m =
[[-2.42, -0.57, -2.22, -1.90, -2.20, 0.99, 0.62, 1.18, -1.24],
 [-2.73, 1.31, 0.45, 2.20, -4.08, 2.95, 0.31, 2.42, -0.60],
 [-2.77, -2.26, -4.91, -5.21, -0.96, 0.03, 0.79, 0.48, -2.14],
 [0.40, -1.41, -2.09, 2.36, 2.34, 2.03, -0.26, 1.08, 1.38],
 [-0.42, -0.52, -1.43, 4.20, 1.01, 2.21, -1.29, 0.44, -1.27],
 [-0.02, -2.00, -3.72, 2.97, 2.98, 1.86, -1.32, 0.00, -1.34],
 [-1.16, 0.29, -1.00, 4.09, -0.38, 1.31, -1.99, -0.71, -4.01],
 [0.30, -1.85, -2.89, 2.23, 2.87, 1.79, -0.49, 0.58, 0.46],
 [-2.80, -1.38, -3.61, -3.84, -1.95, 0.56, 0.72, 0.80, -1.82],
 [-1.42, 0.65, -0.69, 3.17, -0.75, -0.04, -2.62, -2.19, -6.19],
 [1.52, -4.09, -5.24, 2.77, 5.96, 3.85, 0.62, 2.67, 4.99]]
The entry in the top-left corner: -2.42
The entry just left of -0.26 -> 2.03
The entry directly above -2.89?
Answer: -1.00
The entry just right of -0.75?
Answer: -0.04
The entry just right of -0.02?
Answer: -2.00
The entry just right of 0.40 -> -1.41
The 3rd smallest entry: -5.21
The entry just left of the centre entry is 2.97
The bottom entry of the column that holds the smallest entry?
Answer: 4.99
The entry just right of the largest entry?
Answer: 3.85
The largest entry in the first row?
Answer: 1.18
The 3rd entry, reading row by row?
Answer: -2.22
The first entry in the row that holds the largest entry?
Answer: 1.52
The third largest entry is 4.20
The entry directly below -2.77?
Answer: 0.40
The 2nd-last entry, reading row by row -> 2.67
The fifth-last entry, reading row by row is 5.96
The entry in the top-right corner: -1.24
The entry directly above 0.44 -> 1.08
The entry directly below -1.24?
Answer: -0.60
The entry just left of 1.18?
Answer: 0.62
The smallest entry in the first column?
Answer: -2.80
The entry at the centre: 2.98
The entry just left of 2.23?
Answer: -2.89
The entry directly above the centre entry?
Answer: 1.01
The entry directly above the smallest entry is -1.82
The entry directly below the centre entry: -0.38
The entry just left of -0.60?
Answer: 2.42
The fourth entry in reading order -> -1.90
The entry just right of 2.36?
Answer: 2.34

Read these off the grid that follows.
1) Read off the smallest entry in the last row.
2) Read off the 3rd-last entry, reading row by row.
3) Read off the last entry, reading row by row.
4) Read off the second entry on the diagonal from the top-right corner.
5) Read off the 1st entry on the main diagonal.
6) Read off the top-right entry.
7) Read off the 4th entry in reading order.
8) Read off the bottom-left entry.
5  4  1  4  5  5  7  3  2  4  5  3  5  2  5  5
4  4  4  4  4  4  4  4  4  4  4  4  4  4  4  4
4  4  2  4  5  4  5  4  3  4  4  3  4  3  4  4
4  4  4  4  4  4  4  4  4  4  4  4  4  4  4  4
5  4  0  4  5  5  7  3  2  5  5  3  5  2  5  5
4  4  2  4  5  4  6  4  3  4  4  3  4  3  4  4
4  4  2  4  5  4  5  4  3  4  4  3  4  3  4  4
4  4  3  4  4  4  4  4  4  4  4  4  4  4  4  4
5  4  0  5  5  5  7  3  2  5  5  3  5  2  5  5
4  4  4  4  4  4  4  4  4  4  4  4  4  4  4  4
4  4  4  4  4  4  4  4  4  4  4  4  4  4  4  4
4  4  4  4  4  4  4  4  4  4  4  4  4  4  4  4
4  4  2  4  5  4  6  4  3  4  4  3  4  3  4  4
1) 2
2) 3
3) 4
4) 4
5) 5
6) 5
7) 4
8) 4

x =
array([ 0.87, -5.44, -3.11, -2.13, -4.61, -3.32, -4.47, -1.52, -4.80,
       -0.75, -0.67,  0.16, -0.37, -3.83])
Which number is the entry just right of 0.16?
A: -0.37
Which number is the entry just right of -1.52?
A: -4.80
Which number is the entry just right of -4.61?
A: -3.32
The maximum: 0.87
The entry just right of the smallest entry -> -3.11
Which number is the entry just right of -3.11?
A: -2.13
Which number is the minimum?
A: -5.44

Questions about the array below.
1) Find the entry just right of 0.21.
2) Find the entry just left of -1.50.
3) Find the entry just left of the largest entry.
4) Find the entry just left of -4.94.
5) Find the entry just right of 3.43.
((0.01, 0.23, 0.16, 0.30, 0.01, -0.11, -0.43, -0.13, 0.04, 0.31, -0.01), (1.75, -1.84, -1.85, 1.14, 3.20, -2.40, 0.21, -4.94, -1.15, -3.34, 1.97), (3.43, -1.50, -2.13, -1.44, 2.59, -4.73, -2.79, -3.02, -0.40, -1.60, 5.51), (1.48, -1.49, -1.75, 1.05, 3.21, -2.71, 0.16, -5.16, -1.16, -3.67, 1.96))
1) -4.94
2) 3.43
3) -1.60
4) 0.21
5) -1.50

Read these off the array that follows.
1) Which number is the entry just right of 1.23?
2) Which number is the entry just left of -1.32?
3) Which number is the minimum?
[[ 0.77  1.23  0.48  1.13 -0.58  0.21  1.52  0.76  0.12 -3.21  3.46 -0.53
   5.37 -2.79]
 [-1.08  1.58  0.19  3.61  2.08  1.90 -2.46 -3.29 -0.07 -2.93  2.10 -0.71
  -1.08  0.05]
 [ 1.66  1.34  0.67  0.29  2.17 -1.67  1.44 -2.44 -0.57  3.25  3.55  2.50
   1.35 -1.01]
 [ 2.55  1.10 -0.89 -0.79  1.53  1.75 -4.65 -1.14  0.19  0.27  1.13  0.87
  -0.62  0.70]
 [-1.96 -2.84 -0.14 -3.82  2.65 -0.34  1.41 -0.31  2.54  1.89 -2.37  0.15
  -1.56  2.13]
 [-1.57  4.05 -0.18 -0.23  0.92 -0.07 -0.24 -0.11  2.68  2.35  0.23 -2.29
   0.04  0.52]
 [-1.94 -1.04 -4.59  0.23  1.21  1.00  0.67  0.07  2.05 -1.83 -0.23 -3.74
  -0.23 -1.73]
 [-0.62 -1.58 -0.49  0.30 -2.00  3.67  1.74 -1.79  2.53  0.90  0.03 -3.16
  -1.02  0.68]
 [-1.65  0.61 -1.87  0.54 -0.49  0.03  1.58 -0.60  1.59  4.80  0.39  1.04
   0.20 -2.87]
 [ 2.61  0.56  3.09  0.37 -4.44 -1.73 -1.48  1.05  0.72  2.21 -2.36  0.54
  -1.80  0.24]
 [-2.10 -1.45 -0.30 -0.38  1.30 -2.59 -1.68  0.69 -0.91  2.23 -0.22  1.07
   4.44 -1.20]
 [-2.82 -1.84 -1.22  2.54 -1.40 -1.85  0.90  2.41 -3.69  0.81 -3.69  1.00
  -3.90 -0.56]
 [-1.55 -1.29  0.46  1.57 -1.36 -0.16  0.69 -1.34 -0.82  3.52 -2.61 -1.96
   2.94 -4.71]
 [ 3.83 -2.52  3.28  0.07 -1.17 -2.93  3.56 -2.25 -2.67 -0.67  2.23  3.87
  -1.71  1.43]
 [ 2.73  0.10  0.49  1.31  0.08 -1.32  1.18  3.88  0.92  0.06  3.17  0.79
  -1.53 -0.09]]
1) 0.48
2) 0.08
3) -4.71

A =
3,6,4,4,4,3,3,3,4,6,4,5,1,5
4,3,7,3,3,4,4,5,3,5,5,5,4,3
6,4,3,4,5,3,5,4,4,4,3,7,3,4
4,5,3,4,6,4,5,3,7,5,3,5,5,5
3,4,6,3,5,5,3,4,4,3,3,3,7,3
4,4,3,4,3,3,6,6,5,4,5,4,6,4
6,5,4,3,4,2,3,4,4,5,4,3,7,3
Indices start at 0.
Report the entry in the bottom-right corner.
Answer: 3
The top-right entry is 5
Report the entry in row 0 and column 2.
Answer: 4
The entry in the top-left corner: 3
Report the bottom-left entry.
Answer: 6
Report the bottom entry of the column that holds the smallest entry.
Answer: 7
The entry at row 1, column 0: 4
The entry at row 0, column 1 -> 6
Report the entry directly below the smallest entry.
Answer: 4
Report the entry in row 2 and column 0.
Answer: 6
The entry in row 1 and column 2 -> 7
Report the top entry of the column that holds the smallest entry.
Answer: 1
Report the entry in row 2 and column 2.
Answer: 3
